Below are the code and all the weights of a small trained network. Each question names an input and a target symbol and asks about switching units off, where a switched-off unit gives its printed mean instead of its output.

import numpy as np


def w(rows, s, z=0):
    codes = np.array(rows[::2]) - 128.0
    scale = np.full(codes.shape[1], s)
    scale[-1] = z or s
    return codes * scale


def norm(h):
    return h / np.sqrt((h * h).mean(-1, keepdims=True) + 1e-5)


def f(y):
    return np.maximum(y, 0)


def softmax(a):
    e = np.exp(a - a.max(-1, keepdims=True))
    return e / e.sum(-1, keepdims=True)


def log_softmax(a):
    a = a - a.max(-1, keepdims=True)
    return a - np.log(np.exp(a).sum(-1, keepdims=True))


def net(x, mask):
    ids = ['αβεζθλμξπστφψω'.index(c) for c in x.split()]
    T = len(ids)
    res = E[ids] + P[:T]
    r = norm(res)
    for j in range(3):
        rows = slice(4 * j, 4 * j + 4)
        q, k, v = (r @ M[0][rows].T for M in (Q, K, V))
        z = softmax(np.where(np.tri(T) > 0, q @ k.T / 4**0.5, -1e9)) @ v
        o = O[0][rows]
        res = res + np.where(mask[j], z, o[:, -1]) @ o[:, :-1]
    y = f(norm(res) @ A[0][:, :-1].T + A[0][:, -1])
    res = res + np.where(mask[3:7], y, B[0][:, -1]) @ B[0][:, :-1]
    return log_softmax(norm(res)[-1] @ U[:, :-1].T + U[:, -1])


Q, K, V, O, A, B = {}, {}, {}, {}, {}, {}
E = w([
[182,91,133,97],'α',
[158,81,94,125],'β',
[134,21,184,150],'ε',
[124,132,119,178],'ζ',
[112,185,208,206],'θ',
[252,143,253,102],'λ',
[108,170,105,159],'μ',
[103,148,107,206],'ξ',
[186,54,92,94],'π',
[197,123,168,156],'σ',
[110,126,121,190],'τ',
[139,141,78,104],'φ',
[94,95,151,128],'ψ',
[82,142,86,121],'ω',
],0.027)
P = w([
[112,71,31,245],'0',
[117,102,55,207],'1',
[122,108,70,184],'2',
[124,117,91,158],'3',
[119,123,110,144],'4',
[111,138,126,130],'5',
[109,153,134,120],'6',
[104,169,143,107],'7',
[99,186,149,94],'8',
[96,190,152,92],'9',
[82,180,166,94],'10',
],0.012)
Q[0] = w([
[79,155,61,139],'H0',
[252,105,53,92],'H0',
[73,115,113,156],'H0',
[130,170,148,192],'H0',
[135,50,86,134],'H1',
[150,178,130,72],'H1',
[40,142,67,125],'H1',
[77,200,102,153],'H1',
[66,95,97,112],'H2',
[188,177,184,111],'H2',
[145,132,130,172],'H2',
[73,121,139,121],'H2',
],0.017)
K[0] = w([
[8,152,60,160],'H0',
[145,58,98,125],'H0',
[47,153,91,113],'H0',
[42,120,213,109],'H0',
[109,58,89,123],'H1',
[192,159,101,141],'H1',
[88,178,102,68],'H1',
[92,198,162,36],'H1',
[141,131,38,99],'H2',
[154,139,208,100],'H2',
[104,123,130,190],'H2',
[117,188,73,103],'H2',
],0.016)
V[0] = w([
[66,172,85,237],'H0',
[47,254,61,92],'H0',
[134,116,144,174],'H0',
[235,176,168,232],'H0',
[239,160,128,203],'H1',
[62,130,65,159],'H1',
[129,150,246,224],'H1',
[170,170,9,150],'H1',
[215,116,90,122],'H2',
[182,75,28,94],'H2',
[231,86,141,91],'H2',
[91,67,48,161],'H2',
],0.0081)
O[0] = w([
[134,215,149,98,253],'H0',
[174,179,83,89,125],'H0',
[157,143,146,150,161],'H0',
[202,128,164,139,142],'H0',
[232,96,175,142,90],'H1',
[128,154,84,42,219],'H1',
[162,184,88,254,145],'H1',
[209,112,161,59,136],'H1',
[118,105,143,77,138],'H2',
[78,148,143,57,182],'H2',
[155,85,154,132,73],'H2',
[22,123,126,128,254],'H2',
],0.009,0.0069)
A[0] = w([
[253,47,85,134,110],'N0',
[122,147,116,203,2],'N1',
[147,112,51,94,152],'N2',
[97,171,187,183,227],'N3',
],0.015,0.005)
B[0] = w([
[53,123,10,196,174],'N0',
[93,87,167,75,152],'N1',
[232,72,119,186,167],'N2',
[134,170,208,63,255],'N3',
],0.013,0.0081)
U = w([
[109,91,48,145,174],'α',
[120,92,119,95,186],'β',
[112,68,185,117,116],'ε',
[137,133,174,100,135],'ζ',
[140,160,165,169,59],'θ',
[163,115,146,140,177],'λ',
[161,179,72,119,132],'μ',
[134,162,134,140,105],'ξ',
[127,126,122,125,94],'π',
[126,140,112,189,194],'σ',
[133,139,149,126,111],'τ',
[155,112,122,56,92],'φ',
[53,155,98,172,170],'ψ',
[93,157,5,102,1],'ω',
],0.023,0.0089)

Each question gives the input, a string of symbols that net reads in full, and the target symbol t.
The units are the heads (4 rows each of Q, K, V and O) and the neurons (one row each of A and B). Each row of codes is followed by its name. A weight is (code - 128) times the scale printed after its matrix; where a second scale follows, it is the last column's (O, A, B and U).
mask holds one flag per unit, heads first, then neurons. A switched-off unit (its flag False) gives its mean, the last column of its rows in O or B, instead of its output. The means were averaged over made-up inputs and are rounded, as every weight is.
A unit's drop is (log p(t) with every unit on - log p(t) with that unit switched off) / (log p(t) with every unit on - log p(t) with every unit switched off).
The circuit of an input: a set's keep is (log p(t) with only the set's units on - log p(t) with every unit switched off) / (log p(t) with every unit on - log p(t) with every unit switched off). Starting from all 7 units, units are removed one at a time, each time the one whose removal leaves the highest keep (on an exact tie, the one counted first), for as long as the keep stays at least 0.8.
circuit, biggest first: the units of the circuit, biggest drop first
unit that matters most: the unit with the biggest drop
k most important neurons: the k neurons with the biggest drops, biggest first
heads that matter: for each layer, one digit per head in row order, 1 if its drop is at least 0.15 and else 0, layers parted by /
drop when u is switched off: that unit's drop, to one decimal
input β ψ ω ξ, target ω: circuit, biggest first -> H1; N3
input ψ μ ζ ξ σ ψ θ β λ, target λ: circuit, biggest first -> H2; H0
input μ ψ λ β β ζ, target ζ: unit that matters most -> N3
input ψ φ φ ψ β φ ζ β α, target α: heads that matter -> 101
input ψ θ φ ω ψ ψ ψ ω μ β ζ, target μ: circuit, biggest first -> H0; H2
input β ψ ψ ψ τ ψ ζ ψ ω, target ω: heads that matter -> 100
input λ β σ, target σ: heads that matter -> 010
input ψ ψ π μ μ ζ, target μ: heads that matter -> 110
input ζ ε λ ψ μ β σ β ζ ψ β, target ε: circuit, biggest first -> H0; H1
input μ ψ ξ β ζ ε σ β ε β β, target ε: circuit, biggest first -> H0; N0
input ζ ψ β σ π μ, target μ: circuit, biggest first -> H0; H1
input θ ζ π ψ ψ ζ β σ μ, target μ: heads that matter -> 100
input α β β λ ζ π, target α: drop when N0 is switched off -> 0.8
input ω ζ λ ω π ψ σ, target σ: drop when H0 is switched off -> 0.0
input ζ ω β, target α: drop when N0 is switched off -> 0.5
input ψ ψ ζ μ β, target α: most important neuron -> N3
